Each row has a class, written after it.
[ 27  38  -5  -9 -75  -6  22  15  -2   5 -25  -5 -38  16  25  -3  10  -4
  -4  13  27 -27  -5 -15 -10  -3 -15   4 -25 -22 -13  -3]  q_12
[ 19  -2  -5 -12   6  12   3 -18   5  -4 -13  -5  -8   8  -8  -2   6   9
 -21  -4  13   2  23 -20  -9 -12  20   1  -7 -13 -10   9]  q_12
[ 23  25  17 -18 -39   5   7 -16  11  26 -38 -34  -1  11   4 -11  -8 -17
 -21  -2   7  -7 -28  53   4   2   5  29  -2 -16  15 -10]  q_310
[-22 -13 -35  19  -4 -10  -4  -5 -32   5  20  16  23  -3  29   3 -11  12
   9  20   6  -8  17  13  15  40 -33  11  17  -6   8  -6]  q_310
[ 11  18  -8  10  36   4 -12 -27  -1  -2 -20 -28  53  22  -1  -1 -27 -10
 -16 -16  11  -3  19 -36  16   7  -6   5  10  -5  -5  15]  q_231
[-21 -12  -5  11  18  16  10 -13 -15  10  -5  -1  -4 -25  -5 -20  -8  -9
 -13 -28 -27   9  20 -44  18   7   2  -1 -18 -11  15   5]  q_19
[ 16   7  -6 -26 -35  -4  34  -9  14   5  29 -16   0  16  13   3  11 -31
 -13  18   7  17   0  60 -16  53  -2  26  17   7  24 -27]  q_405
[ 11  15  -9 -19 -25   7   4  -3   2  11   2  -6  10   1  26  -8   5   1
   6   5 -10 -13 -25  23  16   7 -21  31 -10  -1   1  -1]  q_999
[ -7  -4   9  -3  -5  -5 -25  11   2   7 -34  14 -22 -16  11 -29   9   4
 -21  10 -27   2  -8  34  34 -36  -9  23  -1   8 -19   7]  q_310
[ -4  -2   4  -7  31 -19 -19 -14   8  -3  11   7  -7  10  -1  -3   9  16
   5   8  15  -1  -5   8   3   2   9 -22   0 -15  -9 -19]  q_870
[ -2 -15  16   7  13  -2  18 -10 -16   8  18  -5 -23  18   8   9  -6 -26
 -14 -10 -11   8  31 -44 -12 -19  57  -1  15  -1 -18   1]  q_310
[ 19   9  -5  -2  21  -9   0 -35   1 -11 -15   1  13  11   9  -8 -21  25
   0  10  24 -24  12 -15  20 -23  -5   2 -20 -16 -11   5]  q_870
[ -7  12  -9  -4 -17   4  -7 -34 -30   0  22   7  11  12   6  34  10  52
  10  47  54  -5 -13  40  40  37  -2  17   3  14   1 -21]  q_999
[ 23  15  -9  -5 -53   2  24 -18  44   2 -42  -1   6  -2  19 -19   0  13
 -25   9   2 -12  18  12   8  27 -12   5 -19 -29  30   0]  q_12
[ -9 -21 -44  41 114 -52 -25  45 -35 -14  34  50  79   8 -90 -16 -82 -69
  11  38   8 -51  38 112 -41  27 -56  36  22  26  -9   8]  q_405
[ 33  33 -26 -34 -49 -35  31 -40   1  18  41 -38  51  73   9  40  -4  31
   0  -6  64   9 -46  37 -11  66 -26  -5  -1  42 -27 -23]  q_999
[  4 -44  30  24 -56  -6   2  17 -17  66 -53   3 -26 -11  24  60  36   5
  -4  49  22   2 -19  47 -35  43  13   3  47 -11 -30 -23]  q_12
[ -3   9  -2   7  -3   3   5 -22  -3   5 -10  -3  11 -11 -19  -3   6   1
 -17  13  26   9   3 -48   6   8  12  -2  -7  10   2  25]  q_819
[ 10  -7 -10   2 -49   2  44   4 -50  30  27  -9 -45  11  61  33  -6 -31
   7  11 -20 -15   3   5  -7 -12   5  43   7  -3  -4 -29]  q_999
[ 14 -49  39  59 -37  24  54   7   4  15 -85 -18  29 -30 -30  -1 -10 -40
 -18 -38 -22 -37   0 -11  -6   9 -17   1 -23  16 -24  15]  q_405
[  8 -31  13  -6  -3   0  28 -23  -1  23  -9   4  16  -8  22 -14 -15  19
  15  -5  -9  -8  24  32   7   3  18  30  -4   2  -4   3]  q_804
[ 13 -15   8   5  -2 -16  28  -7  -5  31  -5   3  27  -9 -26 -17 -22   1
   3 -16 -14  -4  -6   1 -20   2   8  18 -13   7  -3  21]  q_819
[ 13  13  -1 -38 -41  24   7  39  -6   1  10 -15  -3  27  17  -1  -1   9
  17 -22  -7 -16 -12   1 -23  13  -8   2  10   9 -38 -15]  q_999
[  3   5 -10   1   7 -18  -6  14 -16   4  -5 -15 -24  43  28 -19   1 -12
  12 -20 -23  -2  45 -21   4 -25  17  11  26  -3 -28   1]  q_804
[ 25 -10  27  -4  32   0  14  10  38  13 -36  14 -22  -3  14   2  15  23
 -20  -1  27  -7  18 -13   2 -31  -4 -34 -32  -3 -59 -27]  q_846
[-25 -22 -20  30 -20  -6   7  15   5   8   4  16 -41  -8   3  15  21  14
 -11  18 -13  27  30  35   9  23 -26 -23   1  -7  31 -45]  q_405
[-13 -30   0  -8  27  11  18 -20  -2  12   6  14   7 -16   2 -21 -10 -15
 -11 -17 -34   1  11 -13  -2  25  19  19  -2   2 -23  18]  q_19
[ -4  19 -23  -6  -4   6   2 -17   1  -2  -5  -3  21  17  -7  -9  -5  11
 -21   9  -4  -6  11 -12  17  19   1   9   2   6  -4  15]  q_999
[ -2  10  -2 -11 -28 -15  16 -24  19   7   9  11 -16   2  23  -8  22  -4
  -5   8   8   3 -10  50  25  19   3  24 -15  20   7 -20]  q_804
[  4   2  10  -3 -30  11  30  -9 -32  12  -8 -11  31  -2 -11 -21   1   4
  -7 -10  -8 -17   5 -10   3  32  17  28 -11  -1 -31   4]  q_178
[ -1   3  28 -16 -86 -21  49 -10 -68  19  -7   7   9  20  29 -56  25  40
  28  -8 -57 -34 -15 -64  12  35  56  41  25  -3 -72  72]  q_870
[ 14 -15  15  -9  -6  11  15  -9  -4   5 -13  -6  23  -1  -7 -17   9  10
  -4 -17 -27 -12 -11  30  14   2  13  22   7  12  -3  11]  q_846
[  5  13  -8  -6 -35 -11  -3  17  -5  23 -26   8 -13  -4  30 -17   0 -18
 -14  14  -7 -17 -13   3   7  14 -29  21   0 -17 -11   5]  q_12
[  4  20  -7   0  11 -13  -1  -5  -9  18  10   5   7  -2  18  -2  -1 -33
  -6   5  -3  -6 -17  14   5   2 -14  32  -9  -2  -5  -6]  q_231
[  3   3   0 -18  23 -19 -13  -8   3  58 -18 -13  40  -1  -1 -14 -59  61
  -9  11 -18  24   5 -43  17 -43 -10 -22 -20 -16  20  41]  q_999
[-15 -10  -6   5   6   6  -9  -5   6  13  10  15 -18  11  12  22  -3   1
  11  14   1  -5  17   9  -2   3  27   9  13   0   3  -6]  q_804
[ 11  -6  -6 -17 -10  -3   7   2   7   5  19   7  20  -4  42   4   5   0
   9  17   1  -4  -7  30  11  17 -23  25   5  15  -5 -15]  q_999
[ -3 -18   9  11  -7   6  18  -6  -9   9   5   4  12 -19 -15  -6   8   0
 -13  -8 -31   4  11 -11   9  -7  25  16 -19   7  -2   0]  q_178
[  5 -24   7   9  -2  -8  19 -25 -16  -9  14 -13  46   6 -19 -10   7   8
   1 -12  -9   0  13  25   7  25  24  19   2  17 -11  -4]  q_178
[ -6   9 -10  13  -2 -15 -13  20  18  -8 -15  19   4  -6   4  -3   3  -7
  -6  10  -6 -17   5  -4   4   3 -25 -14   0  -4   7 -14]  q_870
[ -8 -16   1  21 -27 -25   2  13   2   8 -25   7  -5   5  -6  -9 -26  29
   4  15  10  -5  18  30   4  12 -22 -21   8   5   1 -18]  q_819
[-10  -4  -5  11  -7  -4  -1   2   0  14  -8  16 -22  -2  23   2  -1  13
  14  12   5 -10  19  -9  11 -17   3   0 -14  -4  -6   0]  q_804
[ 13 -21  -9   7  16   5  13 -17 -18  17 -29 -19   0  15   1 -10 -24   3
 -21 -17 -21  -1  36 -21 -10 -46  18   9   3 -12 -23  24]  q_310
[ -1 -18 -17  15  15  29 -12  -3  -4 -38  16   6  21   1 -16  25  28   0
   7  -1  17 -16  14  22   2  18   2  14   1  17 -25 -26]  q_178
[  8  19 -17 -20  -6 -19 -15   5  -4  -8   6   9  -9  17  24 -36  26 -14
  -2  -7   3 -13 -18  17  15  25 -28  25  -2  -5 -39  -4]  q_12
[  4   9  -5  23 -11 -14  12  -4  -4   5  -8  11   1  13  -1  10  12  28
  -3   6   7 -15   4   7  29   7  -8  -7 -11   1   5 -14]  q_846
[ 10 -10 -23  17  10 -16 -18   6  12  14 -13 -10 -17  49  12  19  20  -3
  11 -31 -23   3  13  17  -7 -25   5  10  23  10 -31  -8]  q_804
[ -1 -14   9  11  -4   6  13 -12 -12   8 -21  -8  20  -9   1 -18   8   2
   0 -12 -13  -6   8  13  -2  13   9  12   1  -8 -13   5]  q_231
[ 48  75 -19  -5  -4 -33 -20  -3  28  13  37   3 -22  65  48 103  13 -23
 -25  42  32  21 -12 -24  39 -43   4  51  18  46   6 -30]  q_999
[ -7   3  -6 -11  19   3 -17  -3 -10 -27  10  11   7  -3   0   4   2   8
  -3  17  41 -11   8   7   9  18 -19 -13   5   8 -13 -30]  q_870
[-12 -10  -8   3  12  13  -2  -2   3 -14  16   9 -37  -2 -11   5  20  -7
   0 -12 -12   8  13 -12  -4  -9  23  -7 -10   2  -1  -6]  q_19
[ -4 -32  -5  20 -12   6   0   7  25  -6 -12 -10   9 -24   4   1  -9   1
   6   2   4  11  22   2 -14   2 -20 -29   4  -4  47 -14]  q_819
[  9 -28  11  29  32   9  -5 -20  15  40 -56   2  24 -15  -7   7 -12  33
 -11  -9  -3  -4  10 -16   9 -26   1  -3 -17 -25 -18  16]  q_310
[ -64    7  -61  -47   79   15  -58   22  -31   15   73   35  -68  -36
  -54  -61   45  -51  -43   -7 -107   52  -22   18  -13  -55   26   28
   -9   -4   25   25]  q_999
[  0   9   7  11   0 -18 -14  20   0   7   4   4  -3  22  19   9 -23 -22
   1  17  -1  -9  -3   7  31  17 -29  14  16  11 -10 -13]  q_405
[  5  -8 -11  -3  24   1  -3  -9  -2 -12   6  -5   8  20  -9   1   1   2
   5 -16  -1   2  18 -12  -5   7  11   4  10  11 -25  10]  q_19
[-26 -51 -32  56  26 -70  21  -4 -32  30  44  29  -9   8 -41  23  14 -15
   2  41  -6  21  13  28 -46   9   7 -28   2  16  -8  19]  q_405
[ 16  27  -5 -16 -26   5   2  -1  31   3  -9  -8   3   9  12 -13  -3 -22
 -15 -13 -10  -9 -19  41   6   8 -12  28  -9  -7  20 -17]  q_310
[ 15  -1  -8   2 -12  11  -5   6   6 -16 -14 -10  11  17  -4   7   1 -12
  -7  -8  21 -16  14  -6 -15  21  -6  -6  12  -4  -8  -6]  q_12
[ 10 -21 -13  -6   4  -6   1   2 -14 -37  14  -2  23  12  -8  -4  10   3
  15  -5   7 -15  14   8 -26  -4  -1  -7  20  22 -23   6]  q_870
[ -1  -4   1  -4 -24  -4   4   3   1   6   3  23 -19  -4  18   7   1   3
  -2  30  21 -13   4   2  -6  22   3  -1  -4 -11  -8  -6]  q_12
[ -5  -1 -16  17 -10 -15 -19  21  -1 -11 -10  10   1   9  -7  15   5   9
   7   4   4 -17  -3  16  -7   1 -27 -20   9   4   0 -22]  q_870
[  3  -9  15   2  29  10 -13  19 -26   7 -10   0   3 -14 -29 -19  -2 -38
  -1  -7  -6 -16  12 -14 -22  -6  25  15   7 -21  -3  15]  q_12
[  7  -5   9 -10  -3  -6   7 -21 -34  17  -7 -18  24   8 -10 -32  17  24
  14   3 -18  -2  -6  15  10  -2  30  30   7  -6 -15  35]  q_999
[ -2 -21   3  23   4  16  -1  -1 -34  13 -39 -27   7   2 -15  -8  25  13
   4 -25  -5 -14  -9   5   9   0  -8 -14   5 -15 -15   0]  q_846
[ -5  -9  -4  21 -17  -3   5   3   2  14 -22   2  -8  -1  11  11  -8   4
 -14   9   8  -3  17  11   1   2 -10 -12  -1  -9   4 -20]  q_310
[ -9 -53 -30  71 -89 -31  15  53 -31  16  20   8  -1  15   6  74  50  46
  83  25  13  -3  -2 -33 -83  18  -5 -57  37   9  -4  22]  q_819
[ 11 -13  -9  -4   0  -2   3  12  -6   0   4   3   8   1   4  -7  -6 -21
   0  -8  -2 -13   9 -25 -27  -1  -3  -1   0  -5 -14  18]  q_12
[ 13  16 -21  -8 -15  -5   4   0 -15  12   6  -2   2   1  15  -2 -16 -32
 -17  -9   0 -10 -12  -2   5   5 -30  27 -12  -3  13  -5]  q_12
